Below is a small trained network, with its code and all its weights. Each question gives an input and a class and asks what happens when units are switched off, that is, made to give their printed mean instead of their output.

import numpy as np


def w(rows, s, z=0):
    codes = np.array(rows[::2]) - 128.0
    scale = np.full(codes.shape[1], s)
    scale[-1] = z or s
    return codes * scale


def norm(h):
    return h / np.sqrt((h * h).mean(-1, keepdims=True) + 1e-5)


def f(y):
    return y / 2 * (1 + np.tanh(0.7978845608 * (y + 0.044715 * y**3)))


def log_softmax(a):
    a = a - a.max(-1, keepdims=True)
    return a - np.log(np.exp(a).sum(-1, keepdims=True))


def net(x, mask):
    res = np.array(x, float).reshape(1, 5) / 4 @ E
    u = 0
    for l in range(3):
        y = f(norm(res) @ A[l][:, :-1].T + A[l][:, -1])
        res = res + np.where(mask[u : u + 9], y, B[l][:, -1]) @ B[l][:, :-1]
        u += 9
    return log_softmax(norm(res)[-1] @ U[:, :-1].T + U[:, -1])


A, B = {}, {}
E = w([
[31,113,179,179,222],'x0',
[214,188,132,189,207],'x1',
[129,129,128,127,128],'x2',
[59,147,4,79,186],'x3',
[131,129,131,128,129],'x4',
],0.0032)
A[0] = w([
[173,191,100,241,192,252],'L0N0',
[57,44,231,181,200,84],'L0N1',
[83,119,91,31,170,61],'L0N2',
[158,158,69,131,203,50],'L0N3',
[89,49,228,118,47,56],'L0N4',
[134,88,171,146,123,152],'L0N5',
[68,157,94,60,153,171],'L0N6',
[3,70,123,189,234,92],'L0N7',
[127,102,61,85,156,178],'L0N8',
],0.0055,0.0022)
B[0] = w([
[199,184,111,215,126,254],'L0N0',
[75,173,49,253,153,227],'L0N1',
[211,54,105,144,131,158],'L0N2',
[96,195,76,95,111,156],'L0N3',
[44,245,94,57,175,210],'L0N4',
[144,136,92,120,154,156],'L0N5',
[192,80,35,134,76,185],'L0N6',
[117,110,246,53,128,251],'L0N7',
[134,154,86,120,186,173],'L0N8',
],0.0047,0.0035)
A[1] = w([
[72,163,77,157,91,153],'L1N0',
[100,2,164,201,133,59],'L1N1',
[87,53,215,36,65,9],'L1N2',
[91,143,189,77,48,47],'L1N3',
[66,145,86,140,153,137],'L1N4',
[157,134,220,182,114,9],'L1N5',
[115,49,67,102,69,3],'L1N6',
[13,118,101,136,101,117],'L1N7',
[111,186,144,62,62,16],'L1N8',
],0.0059,0.0033)
B[1] = w([
[225,123,70,106,147,245],'L1N0',
[146,47,26,140,209,80],'L1N1',
[152,160,54,175,253,169],'L1N2',
[169,145,113,83,246,150],'L1N3',
[195,167,161,105,112,244],'L1N4',
[188,74,193,214,161,137],'L1N5',
[190,108,140,118,47,147],'L1N6',
[167,107,152,181,11,246],'L1N7',
[115,190,164,139,233,127],'L1N8',
],0.005,0.0013)
A[2] = w([
[60,7,72,133,175,33],'L2N0',
[122,194,171,166,233,141],'L2N1',
[122,170,160,41,253,65],'L2N2',
[144,177,116,10,148,119],'L2N3',
[62,127,238,135,65,111],'L2N4',
[148,217,140,64,215,109],'L2N5',
[55,192,175,98,59,104],'L2N6',
[119,149,76,120,138,1],'L2N7',
[56,81,85,82,144,112],'L2N8',
],0.0071,0.005)
B[2] = w([
[86,1,202,172,127,137],'L2N0',
[75,93,150,44,143,253],'L2N1',
[87,219,173,10,130,161],'L2N2',
[58,118,189,144,237,192],'L2N3',
[139,204,5,131,83,154],'L2N4',
[47,61,171,9,142,204],'L2N5',
[88,122,63,208,43,151],'L2N6',
[183,197,81,141,177,104],'L2N7',
[120,91,187,192,70,142],'L2N8',
],0.0064,0.0049)
U = w([
[57,176,197,40,223,212],'0',
[216,35,22,47,49,2],'1',
[243,223,202,227,65,116],'2',
[223,216,45,48,226,62],'3',
[34,204,116,229,48,141],'4',
[67,18,199,213,104,104],'5',
[105,218,237,255,222,113],'6',
],0.0092,0.005)

Each question gives the input, the list of numbers given to net, and the class t.
The units are the neurons (one row each of A and B). Each row of codes is followed by its name. A weight is (code - 128) times the scale printed after its matrix; where a second scale follows, it is the last column's (A, B and U).
mask holds one flag per neuron, layer by layer. A switched-off neuron (its flag False) gives its mean, the last column of its row in B, instead of its output. The means were averaged over made-up inputs and are rounded, as every weight is.
A unit's drop is (log p(t) with every unit on - log p(t) with that unit switched off) / (log p(t) with every unit on - log p(t) with every unit switched off).
The circuit of an input: a set's keep is (log p(t) with only the set's units on - log p(t) with every unit switched off) / (log p(t) with every unit on - log p(t) with every unit switched off). Starting from the 12 units with the biggest drops (on a tie, the unit counted first), units are removed one at a time, each time the one whose removal leaves the highest keep (on an exact tie, the one counted first), for as long as the keep stays at least 0.8.
units of the circuit, in order: the units of the circuit, biggest drop first
unit that matters most: the unit with the biggest drop
top k neurons: the k neurons with the biggest drops, biggest first
top k neurons in layer l: the k neurons of layer l with the biggest drops, biggest first
input [8,-5,-5,0,-6], class 4: units of the circuit, in order : (L1N7; L2N4)
input [8,-3,-6,-2,0], class 4: units of the circuit, in order : (L2N4; L1N7)
input [-1,7,-6,-3,7], class 2: unit that matters most : L2N3
input [3,-5,5,-4,8], class 4: top 2 neurons : (L0N1; L1N7)
input [-1,-7,-8,4,6], class 1: top 2 neurons in layer 0 : (L0N6; L0N7)
input [-6,1,8,-3,-2], class 2: top 4 neurons : (L0N4; L0N7; L0N3; L2N1)
input [2,-2,-8,3,4], class 5: top 2 neurons : (L0N6; L0N7)
input [2,-5,6,-5,-8], class 4: units of the circuit, in order : (L0N4; L2N6)
input [2,3,-8,-2,1], class 6: top 2 neurons in layer 1 : (L1N7; L1N6)
input [1,-6,-1,4,-4], class 5: top 3 neurons : (L0N0; L2N0; L0N1)
input [-8,5,7,0,8], class 2: top 2 neurons : (L0N4; L2N1)
input [-6,6,8,0,7], class 2: top 2 neurons : (L0N4; L1N3)
input [0,-2,1,3,5], class 1: top 2 neurons : (L0N6; L1N6)
input [0,4,0,-5,-5], class 2: units of the circuit, in order : (L2N3)
input [-3,8,-5,-2,2], class 2: top 2 neurons : (L0N4; L2N3)
input [4,2,0,0,-4], class 6: top 4 neurons : (L0N4; L0N1; L2N5; L0N0)
input [1,-3,0,7,8], class 5: top 3 neurons in layer 0 : (L0N0; L0N7; L0N1)
input [2,3,-3,0,6], class 6: top 2 neurons : (L0N0; L0N4)
input [5,0,-7,5,-1], class 5: top 4 neurons in layer 0 : (L0N4; L0N6; L0N7; L0N2)
input [1,-1,-5,-1,-2], class 4: top 3 neurons : (L0N1; L1N7; L2N6)
input [-2,-3,-1,1,0], class 1: top 2 neurons : (L0N7; L1N6)
input [-7,-1,3,-3,6], class 0: unit that matters most : L0N0
input [6,-2,4,2,-6], class 5: top 2 neurons : (L1N1; L0N1)
input [0,-5,-6,8,4], class 1: top 2 neurons : (L0N6; L1N6)
input [-7,1,-2,-2,3], class 2: top 3 neurons in layer 1 : (L1N2; L1N0; L1N1)
input [8,-5,6,-1,3], class 4: top 2 neurons in layer 0 : (L0N1; L0N4)
input [-5,-8,-3,2,-3], class 1: top neuron in layer 0 : (L0N7)
